Below is a small trained network, with its code and all its weights. Each question gives an input and a class and asks what happens when units are switched off, that is, made to give their printed mean instead of their output.

import numpy as np


def w(rows, s, z=0):
    codes = np.array(rows[::2]) - 128.0
    scale = np.full(codes.shape[1], s)
    scale[-1] = z or s
    return codes * scale


def f(y):
    return y / 2 * (1 + np.tanh(0.7978845608 * (y + 0.044715 * y**3)))


def log_softmax(a):
    a = a - a.max(-1, keepdims=True)
    return a - np.log(np.exp(a).sum(-1, keepdims=True))


def net(x, mask):
    res = np.array(x, float).reshape(1, 6) / 4 @ E
    y = f(res @ A[0][:, :-1].T + A[0][:, -1])
    res = res + np.where(mask, y, B[0][:, -1]) @ B[0][:, :-1]
    return log_softmax(res[-1] @ U[:, :-1].T + U[:, -1])


A, B = {}, {}
E = w([
[185,72,166,69,139,56,96,90,14],'x0',
[157,135,143,117,135,150,128,128,137],'x1',
[104,141,245,127,28,104,91,107,183],'x2',
[189,77,50,127,102,80,83,99,203],'x3',
[150,133,137,118,135,146,126,127,139],'x4',
[104,69,134,159,117,189,114,2,92],'x5',
],0.008)
A[0] = w([
[159,57,202,30,160,68,135,141,2,245],'neuron 1',
[108,141,213,142,27,113,80,142,167,4],'neuron 2',
[15,187,83,184,115,221,154,189,220,183],'neuron 3',
[144,202,145,94,162,66,84,219,152,106],'neuron 4',
[105,51,124,171,116,221,114,49,107,184],'neuron 5',
[71,149,165,154,110,163,196,160,67,19],'neuron 6',
[202,57,57,109,109,116,63,105,255,188],'neuron 7',
[145,113,31,126,221,170,182,160,90,42],'neuron 8',
[122,203,202,112,181,205,158,135,88,25],'neuron 9',
[87,204,102,168,119,202,159,113,172,171],'neuron 10',
[143,199,119,99,176,23,137,212,162,114],'neuron 11',
],0.0067,0.0015)
B[0] = w([
[133,85,127,87,100,145,57,152,150,254],'neuron 1',
[177,131,163,117,81,115,244,59,156,203],'neuron 2',
[119,78,172,73,103,161,80,163,122,224],'neuron 3',
[176,103,159,211,142,159,124,88,90,194],'neuron 4',
[131,134,214,197,171,128,94,122,95,206],'neuron 5',
[90,169,137,104,196,84,153,171,90,172],'neuron 6',
[60,192,161,97,167,40,140,201,43,221],'neuron 7',
[173,79,168,84,74,132,255,63,134,193],'neuron 8',
[103,186,160,106,160,45,153,151,65,185],'neuron 9',
[111,89,169,125,121,120,92,161,136,179],'neuron 10',
[157,90,207,190,156,143,90,111,116,203],'neuron 11',
],0.0093,0.0083)
U = w([
[95,183,134,111,177,72,144,160,100,98],'0',
[152,101,137,111,90,141,225,86,155,133],'1',
[149,116,156,249,175,162,100,112,120,59],'2',
[122,126,133,124,135,143,124,139,132,243],'3',
[124,92,129,77,118,164,81,150,152,35],'4',
[125,135,123,135,128,137,136,137,126,254],'5',
[120,182,60,128,123,168,152,119,180,53],'6',
],0.011,0.0048)

Each question gives the input, the list of numbers given to net, and the class t.
The units are the neurons (one row each of A and B). Each row of codes is followed by its name. A weight is (code - 128) times the scale printed after its matrix; where a second scale follows, it is the last column's (A, B and U).
mask holds one flag per neuron, in row order. A switched-off neuron (its flag False) gives its mean, the last column of its row in B, instead of its output. The means were averaged over made-up inputs and are rounded, as every weight is.
A unit's drop is (log p(t) with every unit on - log p(t) with that unit switched off) / (log p(t) with every unit on - log p(t) with every unit switched off).
The circuit of an input: a set's keep is (log p(t) with only the set's units on - log p(t) with every unit switched off) / (log p(t) with every unit on - log p(t) with every unit switched off). Starting from all 11 units, units are removed one at a time, each time the one whose removal leaves the highest keep (on an exact tie, the one counted first), for as long as the keep stays at least 0.8.
circuit, biggest first: the units of the circuit, biggest drop first
k most important neurons: the k neurons with the biggest drops, biggest first
drop when u is switched off: that unit's drop, to one decimal
input [-1,-3,3,7,4,-6], class 0: circuit, biggest first : [neuron 7]
input [-6,3,-6,-8,3,3], class 0: 2 most important neurons : [neuron 9; neuron 6]
input [-8,2,5,5,-1,-1], class 4: 3 most important neurons : [neuron 3; neuron 10; neuron 9]
input [-5,-3,-3,-4,-3,-2], class 4: 2 most important neurons : [neuron 3; neuron 7]
input [4,-1,-1,2,-1,-7], class 2: circuit, biggest first : [neuron 11; neuron 4]
input [-6,1,8,-2,-1,3], class 1: 3 most important neurons : [neuron 2; neuron 1; neuron 7]
input [-1,6,1,-3,-1,-6], class 2: circuit, biggest first : [neuron 4; neuron 11]
input [4,-4,5,-1,-2,-3], class 1: 2 most important neurons : [neuron 2; neuron 7]
input [-3,-6,-6,6,-6,3], class 0: 2 most important neurons : [neuron 7; neuron 2]
input [-2,-1,-6,-4,4,-7], class 2: 3 most important neurons : [neuron 11; neuron 4; neuron 2]
input [4,8,4,-8,-2,8], class 0: 2 most important neurons : [neuron 9; neuron 6]
input [-8,-4,-2,-6,5,-2], class 4: 2 most important neurons : [neuron 3; neuron 7]
input [7,4,-4,3,0,2], class 4: 2 most important neurons : [neuron 1; neuron 2]
input [8,-6,-6,-5,8,-5], class 4: circuit, biggest first : [neuron 1]
input [2,4,-3,7,7,1], class 0: drop when neuron 7 is switched off : 0.9
input [-4,-4,-8,-7,-5,3], class 1: drop when neuron 7 is switched off : 0.7
input [1,-3,-8,-7,-5,1], class 1: drop when neuron 11 is switched off : 0.0
